Below are the code and all the weights of a small trained network. Each question names an input and a target symbol and asks about switching units off, where a switched-off unit gives its printed mean instead of its output.

import numpy as np


def w(rows, s, z=0):
    codes = np.array(rows[::2]) - 128.0
    scale = np.full(codes.shape[1], s)
    scale[-1] = z or s
    return codes * scale


def norm(h):
    return h / np.sqrt((h * h).mean(-1, keepdims=True) + 1e-5)


def f(y):
    return y / 2 * (1 + np.tanh(0.7978845608 * (y + 0.044715 * y**3)))


def softmax(a):
    e = np.exp(a - a.max(-1, keepdims=True))
    return e / e.sum(-1, keepdims=True)


def log_softmax(a):
    a = a - a.max(-1, keepdims=True)
    return a - np.log(np.exp(a).sum(-1, keepdims=True))


def net(x, mask):
    ids = ['ΛΦΨδξτ'.index(c) for c in x.split()]
    T = len(ids)
    res = E[ids] + P[:T]
    u = 0
    for l in range(2):
        r = norm(res)
        for j in range(3):
            rows = slice(2 * j, 2 * j + 2)
            q, k, v = (r @ M[l][rows].T for M in (Q, K, V))
            z = softmax(np.where(np.tri(T) > 0, q @ k.T / 2**0.5, -1e9)) @ v
            o = O[l][rows]
            res = res + np.where(mask[u + j], z, o[:, -1]) @ o[:, :-1]
        u += 3
        y = f(norm(res) @ A[l][:, :-1].T + A[l][:, -1])
        res = res + np.where(mask[u : u + 4], y, B[l][:, -1]) @ B[l][:, :-1]
        u += 4
    return log_softmax(norm(res)[-1] @ U[:, :-1].T + U[:, -1])


Q, K, V, O, A, B = {}, {}, {}, {}, {}, {}
E = w([
[51,117,88,148],'Λ',
[84,83,90,111],'Φ',
[167,169,171,50],'Ψ',
[251,142,115,188],'δ',
[187,138,96,169],'ξ',
[223,146,160,80],'τ',
],0.02)
P = w([
[160,183,95,145],'0',
[184,143,158,255],'1',
[87,131,203,134],'2',
[135,104,171,186],'3',
[137,104,186,141],'4',
[131,207,197,177],'5',
[133,100,197,117],'6',
[141,167,198,136],'7',
[127,84,155,106],'8',
[139,206,170,185],'9',
[125,153,174,142],'10',
],0.0071)
Q[0] = w([
[91,72,88,135],'L0H1',
[194,100,86,137],'L0H1',
[125,76,38,142],'L0H2',
[189,64,132,56],'L0H2',
[105,149,181,142],'L0H3',
[11,99,160,115],'L0H3',
],0.013)
K[0] = w([
[155,179,135,85],'L0H1',
[86,142,124,98],'L0H1',
[117,55,72,109],'L0H2',
[183,128,184,78],'L0H2',
[149,100,103,112],'L0H3',
[128,179,7,58],'L0H3',
],0.016)
V[0] = w([
[101,170,154,41],'L0H1',
[14,160,86,52],'L0H1',
[69,70,160,212],'L0H2',
[205,63,254,97],'L0H2',
[222,40,21,81],'L0H3',
[12,144,81,47],'L0H3',
],0.0089)
O[0] = w([
[61,175,107,160,89],'L0H1',
[150,153,213,166,113],'L0H1',
[171,145,71,1,224],'L0H2',
[116,208,75,154,1],'L0H2',
[156,38,213,90,246],'L0H3',
[87,78,91,219,140],'L0H3',
],0.0091,0.0041)
A[0] = w([
[245,96,184,154,49],'L0N1',
[136,81,21,72,158],'L0N2',
[209,118,141,153,229],'L0N3',
[119,201,86,185,253],'L0N4',
],0.011,0.00057)
B[0] = w([
[103,246,86,36,251],'L0N1',
[36,198,95,74,255],'L0N2',
[130,198,120,17,192],'L0N3',
[128,2,126,44,125],'L0N4',
],0.0082,0.0068)
Q[1] = w([
[247,216,187,113],'L1H1',
[101,2,140,159],'L1H1',
[162,119,63,121],'L1H2',
[85,69,48,222],'L1H2',
[165,160,226,108],'L1H3',
[94,172,83,37],'L1H3',
],0.015)
K[1] = w([
[180,66,139,78],'L1H1',
[124,221,77,76],'L1H1',
[152,161,139,134],'L1H2',
[115,189,44,119],'L1H2',
[199,185,158,125],'L1H3',
[127,184,8,57],'L1H3',
],0.016)
V[1] = w([
[121,157,235,77],'L1H1',
[139,76,118,161],'L1H1',
[201,215,118,143],'L1H2',
[3,160,108,140],'L1H2',
[82,86,123,164],'L1H3',
[101,137,211,113],'L1H3',
],0.019)
O[1] = w([
[121,60,228,250,254],'L1H1',
[185,85,127,153,87],'L1H1',
[81,171,197,91,15],'L1H2',
[142,248,39,218,170],'L1H2',
[170,36,90,118,68],'L1H3',
[109,176,26,198,143],'L1H3',
],0.011,0.007)
A[1] = w([
[109,37,134,19,103],'L1N1',
[247,177,140,217,126],'L1N2',
[226,207,147,49,254],'L1N3',
[114,13,108,161,226],'L1N4',
],0.011,0.00093)
B[1] = w([
[142,196,98,171,210],'L1N1',
[153,67,249,134,230],'L1N2',
[37,47,95,84,254],'L1N3',
[196,147,42,79,217],'L1N4',
],0.013,0.0064)
U = w([
[200,109,53,129,161],'Λ',
[207,30,157,145,164],'Φ',
[130,153,151,254,3],'Ψ',
[139,114,154,65,132],'δ',
[128,141,178,126,197],'ξ',
[135,131,160,112,74],'τ',
],0.0095,0.0017)

Each question gives the input, a string of symbols that net reads in full, and the target symbol t.
The units are the heads (2 rows each of Q, K, V and O) and the neurons (one row each of A and B). Each row of codes is followed by its name. A weight is (code - 128) times the scale printed after its matrix; where a second scale follows, it is the last column's (O, A, B and U).
mask holds one flag per unit, layer by layer, with each layer's heads first. A switched-off unit (its flag False) gives its mean, the last column of its rows in O or B, instead of its output. The means were averaged over made-up inputs and are rounded, as every weight is.
A unit's drop is (log p(t) with every unit on - log p(t) with that unit switched off) / (log p(t) with every unit on - log p(t) with every unit switched off).
The circuit of an input: a set's keep is (log p(t) with only the set's units on - log p(t) with every unit switched off) / (log p(t) with every unit on - log p(t) with every unit switched off). Starting from the 12 units with the biggest drops (on a tie, the unit counted first), units are removed one at a time, each time the one whose removal leaves the highest keep (on an exact tie, the one counted first), for as long as the keep stays at least 0.8.
units of the circuit, in order: the units of the circuit, biggest drop first
top k neurons: the k neurons with the biggest drops, biggest first
k most important neurons of layer l: the k neurons of layer l with the biggest drops, biggest first
heads that matter: for each layer, one digit per head in row order, 1 if its drop is at least 0.15 and else 0, layers parted by /
drop of u: that unit's drop, to one decimal
input Λ δ τ, target Λ: units of the circuit, in order => L0N1, L1H2, L0H2
input Λ Λ Λ ξ Φ Φ Φ Φ Λ Λ τ, target Λ: units of the circuit, in order => L1H2, L0N1
input Φ Φ τ ξ Φ Λ Λ Λ ξ δ ξ, target Φ: units of the circuit, in order => L0H1, L0H2
input Λ Λ Λ δ τ Φ, target Λ: heads that matter => 001 / 001
input Φ Φ Φ Φ Φ τ, target Φ: units of the circuit, in order => L1H2, L0H1, L0N2
input Ψ ξ ξ Φ Φ Ψ Λ Φ Ψ Φ δ, target Ψ: top 4 neurons => L0N4, L0N2, L0N1, L0N3
input Ψ δ Φ ξ ξ Λ δ τ Φ Λ Ψ, target Ψ: heads that matter => 110 / 000
input Φ ξ Φ Φ Ψ, target Φ: units of the circuit, in order => L0N2, L1H2, L0H3, L0H1
input Ψ Φ Λ Φ Φ τ Ψ ξ, target Ψ: units of the circuit, in order => L1H1
input Φ ξ Ψ, target Φ: units of the circuit, in order => L1H2, L0N2, L0H3, L0H1
input δ Φ δ, target δ: top 2 neurons => L0N1, L1N3
input Λ Ψ Φ Φ Φ Λ Ψ, target Ψ: top 2 neurons => L1N4, L1N2
input Φ τ Φ Φ Φ Λ, target Φ: heads that matter => 011 / 101
input Ψ Ψ Φ ξ ξ Φ ξ δ, target Ψ: units of the circuit, in order => L0H2
input Ψ Λ Φ ξ Φ, target Ψ: top 2 neurons => L0N1, L0N4
input Ψ Φ Φ Φ Φ δ Λ, target Ψ: heads that matter => 110 / 110
input Ψ Λ τ Φ Λ Λ Φ ξ Φ, target Ψ: heads that matter => 110 / 010
input Ψ Λ ξ ξ τ, target Ψ: top 3 neurons => L0N1, L0N4, L0N2
input δ δ Φ ξ Φ ξ, target δ: heads that matter => 100 / 000
input ξ τ Λ δ δ ξ Ψ ξ Λ Λ ξ, target ξ: top neuron => L0N2
input Φ Φ δ Λ Λ Φ Λ, target Φ: top 3 neurons => L0N1, L0N3, L1N3
input Φ τ δ Ψ δ Φ Φ ξ, target Φ: 2 most important neurons of layer 1 => L1N2, L1N3
input Ψ Φ Λ Φ ξ Φ Λ, target Ψ: drop of L1N3 => 0.1
input δ ξ δ Φ Φ Φ ξ, target δ: drop of L0N1 => 0.2
input Ψ δ Ψ δ Φ Φ τ, target Ψ: drop of L0H2 => 0.6
input Φ ξ Φ, target Φ: drop of L0N2 => 0.0
input δ Λ Φ Φ δ ξ ξ τ Λ δ, target δ: top neuron => L0N1
